[[  3  11   7   4  54]
 [  1 -15   6 -22 -18]
 [  3   3   6  -2  14]
 [  9   6  14   4  -6]]
->
[[-15   6]
 [  3   6]]

[[ 29  -3 -48  25   3]
 [ 10 -26  19  21  -7]
 [ -8   6  14  28  -8]
 [  1  14   9 -45 -21]]
->
[[-26  19]
 [  6  14]]

[[-32 -20   5]
 [-41  46 -13]
 [ 32  13  -3]
 [  2   2   1]
 [  1   0  -1]]
->
[[ 46 -13]
 [ 13  -3]]

[[ 16  37   7  15  41]
 [-36  40 -24  53  31]
 [-20   5   4  17  -6]
 [ -3   4  20 -16  15]
 [ 16  14  33 -41  52]]
->
[[ 40 -24]
 [  5   4]]

[[ -1  10  35 -48]
 [  7 -46  -6  52]
 [  2  46 -30   7]
 [ 28   6   4  18]
 [-45 -42  -5 -53]]
->
[[-46  -6]
 [ 46 -30]]

[[-50  26  28]
 [-17  18   3]
 [  7  11 -22]
 [ 54  -3 -31]
 [-30  19  21]]
->
[[ 18   3]
 [ 11 -22]]

[[-27  21 -47  -1]
 [ -2 -26 -17  -4]
 [ 25 -30 -25  -4]
 [  6  -4 -39   3]
 [-16 -22  47  -6]]
->
[[-26 -17]
 [-30 -25]]
---
[[-13  51  18  37  38]
 [-56 -24  11 -41  20]]
->
[[-13  51  18  37  38]]

[[ -3  -3]
 [-35  23]
 [  5 -10]
 [ 41 -16]
 [-19  33]
 [  1  -1]
 [ -4  -7]
 [  1   1]
 [-11 -17]
 [-30   6]]
->
[[ -3  -3]
 [  5 -10]
 [-19  33]
 [ -4  -7]
 [-11 -17]]

[[ 15  -6   8  30  -7   0  26 -42]
 [-53  25  38   9 -33  41  13   6]]
->
[[ 15  -6   8  30  -7   0  26 -42]]

[[-18 -33  37]
 [ 10  19 -21]
 [-16 -28  32]
 [ -5  -9  10]
 [ -5 -10  11]
 [ -7 -13  14]
 [-14 -25  28]
 [-27 -47  54]
 [ -2  -4   4]
 [-24 -44  50]
 [ 19  35 -39]]
->
[[-18 -33  37]
 [-16 -28  32]
 [ -5 -10  11]
 [-14 -25  28]
 [ -2  -4   4]
 [ 19  35 -39]]

[[  0   4  45 -10   0  -9  18]
 [  0  -4  14   8  48  38   5]
 [  0  -5  43  21   0 -21  -1]
 [  0   7  42   9   0 -20  27]
 [  0  35   7  13  23   0  -8]
 [  0   9  14  -6  51  13   4]]
->
[[  0   4  45 -10   0  -9  18]
 [  0  -5  43  21   0 -21  -1]
 [  0  35   7  13  23   0  -8]]

[[ -8 -31  -9 -36 -29  -2 -51]
 [  0   0   0  -6 -10   0   5]
 [-53  25 -55  43  48 -31  -3]
 [-14  27 -11  -6 -27 -34  27]]
->
[[ -8 -31  -9 -36 -29  -2 -51]
 [-53  25 -55  43  48 -31  -3]]

[[  1   2 -20 -28  14 -47 -26]
 [-33 -13 -40 -18  11 -24 -12]]
->
[[  1   2 -20 -28  14 -47 -26]]
---
[[-20 -19  40 -20  19  29]
 [ 32  36  -4 -10 -40 -23]
 [ 21  26 -18 -31  10   2]
 [ 27  21  -3  30 -54 -22]
 [ 19  22  12  -6 -24  36]
 [  1  11 -24 -33  39  13]
 [-16 -13  42   3 -16  23]
 [ 18  24   0 -28  -6  28]]
->
[[-16 -13  42   3 -16  23]
 [-20 -19  40 -20  19  29]
 [ 19  22  12  -6 -24  36]
 [ 18  24   0 -28  -6  28]
 [ 27  21  -3  30 -54 -22]
 [ 32  36  -4 -10 -40 -23]
 [ 21  26 -18 -31  10   2]
 [  1  11 -24 -33  39  13]]

[[ -2  -7  -3  -1  -7  16   5   0   1  -4  -7   8  -1 -40]
 [  7   2   0 -11   0   5   3   5  15   2  10   0  -4  40]
 [ -1  -5  -8   6  -1  -7   1  -7 -46  -9 -12  -1  -5 -12]
 [ -3 -16   1  -6   5 -20  -5  -4   8  13   2   5  -7  15]
 [ -7   9   3   6  -3  -3  -1   6  -6  -3  -3   4   9  23]]
->
[[ -7   9   3   6  -3  -3  -1   6  -6  -3  -3   4   9  23]
 [ -3 -16   1  -6   5 -20  -5  -4   8  13   2   5  -7  15]
 [  7   2   0 -11   0   5   3   5  15   2  10   0  -4  40]
 [ -2  -7  -3  -1  -7  16   5   0   1  -4  -7   8  -1 -40]
 [ -1  -5  -8   6  -1  -7   1  -7 -46  -9 -12  -1  -5 -12]]

[[ 26  36  27  37 -29  22  20  10 -39]
 [  3   6 -31 -37  42 -26 -45  17   7]
 [-10  43  -6  21  18  31 -43  18 -40]
 [ 17 -22 -14  13  45 -13 -30 -45 -28]
 [-43  -5   2  30  43   5  41  13 -20]
 [-32  11  14 -55  29 -40  -4  16  -4]
 [ -9  11  21  44  -5  52 -37   6 -29]]
->
[[ 26  36  27  37 -29  22  20  10 -39]
 [ -9  11  21  44  -5  52 -37   6 -29]
 [-32  11  14 -55  29 -40  -4  16  -4]
 [-43  -5   2  30  43   5  41  13 -20]
 [-10  43  -6  21  18  31 -43  18 -40]
 [ 17 -22 -14  13  45 -13 -30 -45 -28]
 [  3   6 -31 -37  42 -26 -45  17   7]]

[[ 35  25 -24  13 -43 -38 -11  32  27  24 -30]
 [-13   6 -39 -32 -46  22  25 -32  -9  21 -21]
 [ -1 -30  10  -6 -16 -48 -20 -15  -5 -38  19]
 [ 15 -17  20  29 -34 -15  -2  27 -20 -12 -17]
 [-39 -17 -46  10  -9  -5 -35  38 -48 -30 -27]]
->
[[ 15 -17  20  29 -34 -15  -2  27 -20 -12 -17]
 [ -1 -30  10  -6 -16 -48 -20 -15  -5 -38  19]
 [ 35  25 -24  13 -43 -38 -11  32  27  24 -30]
 [-13   6 -39 -32 -46  22  25 -32  -9  21 -21]
 [-39 -17 -46  10  -9  -5 -35  38 -48 -30 -27]]

[[ 13  23 -12  10  36]
 [-10  -8 -23 -35  19]
 [ -9  -3 -11  13  43]
 [ -9 -33  -4   8  32]]
->
[[ -9 -33  -4   8  32]
 [ -9  -3 -11  13  43]
 [ 13  23 -12  10  36]
 [-10  -8 -23 -35  19]]

[[ -2 -24   7  -2 -44 -32 -11 -10   0  29 -10   5 -17]
 [ -9  11  -9   9  -1  -8 -29  27  19  -3  17   5 -37]
 [ 27   4  -8   7 -16  -6  26   4 -20   0 -13 -39  18]]
->
[[ -2 -24   7  -2 -44 -32 -11 -10   0  29 -10   5 -17]
 [ 27   4  -8   7 -16  -6  26   4 -20   0 -13 -39  18]
 [ -9  11  -9   9  -1  -8 -29  27  19  -3  17   5 -37]]

[[  9  10  12  24  -7   5  11]
 [-18  -1  -4   9 -16 -10  15]
 [-18  20  -9  45 -22   5   5]
 [-22  14 -49  41  -3   3  18]
 [-12   3 -26  28  -1 -11   7]]
->
[[  9  10  12  24  -7   5  11]
 [-18  -1  -4   9 -16 -10  15]
 [-18  20  -9  45 -22   5   5]
 [-12   3 -26  28  -1 -11   7]
 [-22  14 -49  41  -3   3  18]]
